Here is a tiny trained network, its code and every weight. The questions are about switching its units off for an input and a target symbol, where a switched-off unit gives its printed mean instead of its output.

import numpy as np


def w(rows, s, z=0):
    codes = np.array(rows[::2]) - 128.0
    scale = np.full(codes.shape[1], s)
    scale[-1] = z or s
    return codes * scale


def softmax(a):
    e = np.exp(a - a.max(-1, keepdims=True))
    return e / e.sum(-1, keepdims=True)


def log_softmax(a):
    a = a - a.max(-1, keepdims=True)
    return a - np.log(np.exp(a).sum(-1, keepdims=True))


def net(x, mask):
    ids = ['γεζθλστφψω'.index(c) for c in x.split()]
    T = len(ids)
    res = E[ids] + P[:T]
    u = 0
    for l in range(2):
        r = res
        for j in range(3):
            rows = slice(2 * j, 2 * j + 2)
            q, k, v = (r @ M[l][rows].T for M in (Q, K, V))
            z = softmax(np.where(np.tri(T) > 0, q @ k.T / 2**0.5, -1e9)) @ v
            o = O[l][rows]
            res = res + np.where(mask[u + j], z, o[:, -1]) @ o[:, :-1]
        u += 3
    return log_softmax(res[-1] @ U[:, :-1].T + U[:, -1])


Q, K, V, O = {}, {}, {}, {}
E = w([
[166,101,129,138,78,190,113],'γ',
[174,40,103,53,150,140,68],'ε',
[93,125,164,121,186,122,12],'ζ',
[75,123,114,61,206,84,26],'θ',
[195,110,134,177,205,56,152],'λ',
[133,63,141,249,191,71,146],'σ',
[84,71,51,167,143,105,165],'τ',
[172,169,90,117,70,81,75],'φ',
[96,210,129,250,123,70,109],'ψ',
[112,39,54,130,31,209,114],'ω',
],0.016)
P = w([
[123,172,33,229,220,212,113],'0',
[146,119,92,225,170,212,105],'1',
[126,127,102,191,158,172,99],'2',
[104,94,99,148,155,121,110],'3',
[102,81,135,149,127,115,105],'4',
[108,73,163,154,100,98,105],'5',
[106,63,174,134,92,74,117],'6',
[100,62,185,116,82,51,115],'7',
[95,71,200,113,60,23,123],'8',
[106,41,205,97,79,26,154],'9',
[126,2,239,95,54,9,146],'10',
],0.0095)
Q[0] = w([
[102,155,154,73,65,101,152],'L0H0',
[128,254,78,112,118,215,194],'L0H0',
[92,204,88,135,108,203,231],'L0H1',
[125,187,147,111,152,172,173],'L0H1',
[36,65,128,104,136,67,169],'L0H2',
[88,123,105,167,177,165,115],'L0H2',
],0.0095)
K[0] = w([
[166,110,188,123,174,150,144],'L0H0',
[178,129,43,175,240,196,62],'L0H0',
[76,135,72,165,178,245,77],'L0H1',
[86,82,46,190,134,237,200],'L0H1',
[172,116,254,92,41,61,122],'L0H2',
[136,236,135,107,124,185,188],'L0H2',
],0.0077)
V[0] = w([
[127,35,193,88,226,91,108],'L0H0',
[2,133,155,153,113,148,161],'L0H0',
[165,191,107,205,139,82,172],'L0H1',
[163,134,28,91,73,136,124],'L0H1',
[204,160,110,95,87,55,126],'L0H2',
[90,129,199,80,114,139,163],'L0H2',
],0.009)
O[0] = w([
[132,132,208,122,167,155,179,254],'L0H0',
[68,132,69,151,187,142,100,63],'L0H0',
[142,166,96,88,85,76,147,112],'L0H1',
[160,116,151,191,120,134,122,101],'L0H1',
[145,139,123,203,11,154,54,107],'L0H2',
[54,141,131,153,112,167,146,35],'L0H2',
],0.013,0.0078)
Q[1] = w([
[133,39,210,168,102,107,148],'L1H0',
[94,81,110,147,116,52,124],'L1H0',
[197,84,232,84,178,2,101],'L1H1',
[126,4,166,138,102,43,139],'L1H1',
[94,175,122,123,203,56,62],'L1H2',
[92,214,103,93,89,161,76],'L1H2',
],0.0074)
K[1] = w([
[56,104,183,141,97,90,109],'L1H0',
[76,90,146,48,67,198,117],'L1H0',
[2,89,157,177,50,112,222],'L1H1',
[57,191,201,127,58,136,139],'L1H1',
[75,222,131,138,184,73,113],'L1H2',
[111,174,55,74,137,155,123],'L1H2',
],0.008)
V[1] = w([
[38,216,151,69,143,148,22],'L1H0',
[101,211,114,151,172,1,152],'L1H0',
[193,175,225,36,118,178,99],'L1H1',
[152,9,71,58,105,188,154],'L1H1',
[187,40,145,206,60,182,189],'L1H2',
[156,146,114,107,151,71,139],'L1H2',
],0.0091)
O[1] = w([
[136,51,56,130,224,120,94,1],'L1H0',
[44,150,146,120,185,13,85,85],'L1H0',
[254,32,169,96,131,110,110,229],'L1H1',
[69,21,136,237,80,100,184,167],'L1H1',
[83,176,125,157,146,87,111,191],'L1H2',
[122,135,132,154,65,156,110,205],'L1H2',
],0.009)
U = w([
[144,128,108,210,107,113,2,14],'γ',
[153,148,196,157,156,213,160,233],'ε',
[163,105,120,207,239,120,77,170],'ζ',
[134,75,111,150,217,112,115,217],'θ',
[93,104,181,53,124,55,175,4],'λ',
[31,166,224,131,187,122,179,29],'σ',
[14,105,146,146,137,159,178,132],'τ',
[106,103,153,129,65,53,24,167],'φ',
[117,202,73,97,168,175,73,189],'ψ',
[88,66,69,146,87,181,129,233],'ω',
],0.0055,0.0033)

Each question gives the input, a string of symbols that net reads in full, and the target symbol t.
The units are the heads (2 rows each of Q, K, V and O). Each row of codes is followed by its name. A weight is (code - 128) times the scale printed after its matrix; where a second scale follows, it is the last column's (O and U).
mask holds one flag per head, layer by layer. A switched-off head (its flag False) gives its mean, the last column of its rows in O, instead of its output. The means were averaged over made-up inputs and are rounded, as every weight is.
A unit's drop is (log p(t) with every unit on - log p(t) with that unit switched off) / (log p(t) with every unit on - log p(t) with every unit switched off).
The circuit of an input: a set's keep is (log p(t) with only the set's units on - log p(t) with every unit switched off) / (log p(t) with every unit on - log p(t) with every unit switched off). Starting from all 6 units, units are removed one at a time, each time the one whose removal leaves the highest keep (on an exact tie, the one counted first), for as long as the keep stays at least 0.8.
circuit, biggest first: the units of the circuit, biggest drop first
most important unit: the unit with the biggest drop
which heads matter: for each layer, one digit per head in row order, 1 if its drop is at least 0.15 and else 0, layers parted by /
input ε φ λ ε, target φ: circuit, biggest first	L0H0, L0H2, L0H1
input γ λ λ ε, target λ: which heads matter	110 / 100
input ω σ λ ε φ ε ζ λ φ ε λ, target φ: circuit, biggest first	L0H2, L0H0
input ζ ζ ζ γ θ ζ ε σ, target σ: circuit, biggest first	L0H2, L1H1
input φ ω ε ε, target ω: most important unit	L1H1
input λ ε λ ε ω σ ζ, target τ: circuit, biggest first	L1H1, L0H0
input ε γ ε ε ε ε γ θ, target ε: circuit, biggest first	L1H0, L0H1
input σ θ ψ γ ω ζ, target ω: circuit, biggest first	L1H2, L0H0, L1H1, L0H2
input λ ε γ ε ε λ λ ζ θ ε θ, target θ: circuit, biggest first	L1H0, L0H1
input ε ε ε ζ ζ σ ζ τ ζ, target τ: circuit, biggest first	L1H1, L0H2, L0H1
input ψ λ θ ε λ, target λ: circuit, biggest first	L0H1, L0H2, L1H0
input γ σ λ ζ ε ε λ, target λ: circuit, biggest first	L0H1, L0H0
input θ λ θ ε ψ ε ζ ζ ζ ζ, target ζ: which heads matter	001 / 100
input σ ζ σ ζ σ ε ζ ε, target ζ: which heads matter	011 / 101
input σ ε λ ζ τ ω ε, target ω: circuit, biggest first	L0H0, L1H1, L1H0
input ε ω ε θ σ λ, target σ: which heads matter	100 / 010
input ζ θ ε, target θ: which heads matter	001 / 100
input λ ω ω λ σ, target ω: most important unit	L0H0
input ε ε φ ζ τ τ θ, target τ: which heads matter	100 / 010
input ψ λ ζ ε ε ζ ω φ, target ω: which heads matter	100 / 110
input ζ φ σ φ θ σ σ ζ ψ, target ψ: most important unit	L1H1
input θ ε ζ, target θ: circuit, biggest first	L1H0, L0H2
input ε ε ζ λ ζ, target λ: circuit, biggest first	L0H1, L0H2
input θ ε ψ ψ ε λ, target ψ: which heads matter	100 / 010
input ζ τ ε λ τ ε ε ε, target ε: which heads matter	111 / 100
input γ λ λ ε ε ε, target ε: circuit, biggest first	L1H0, L0H0
input λ ε θ, target λ: which heads matter	111 / 100
input ζ ζ ζ γ ε, target θ: circuit, biggest first	L1H0, L0H2, L1H1
input λ ε ε, target φ: most important unit	L1H0
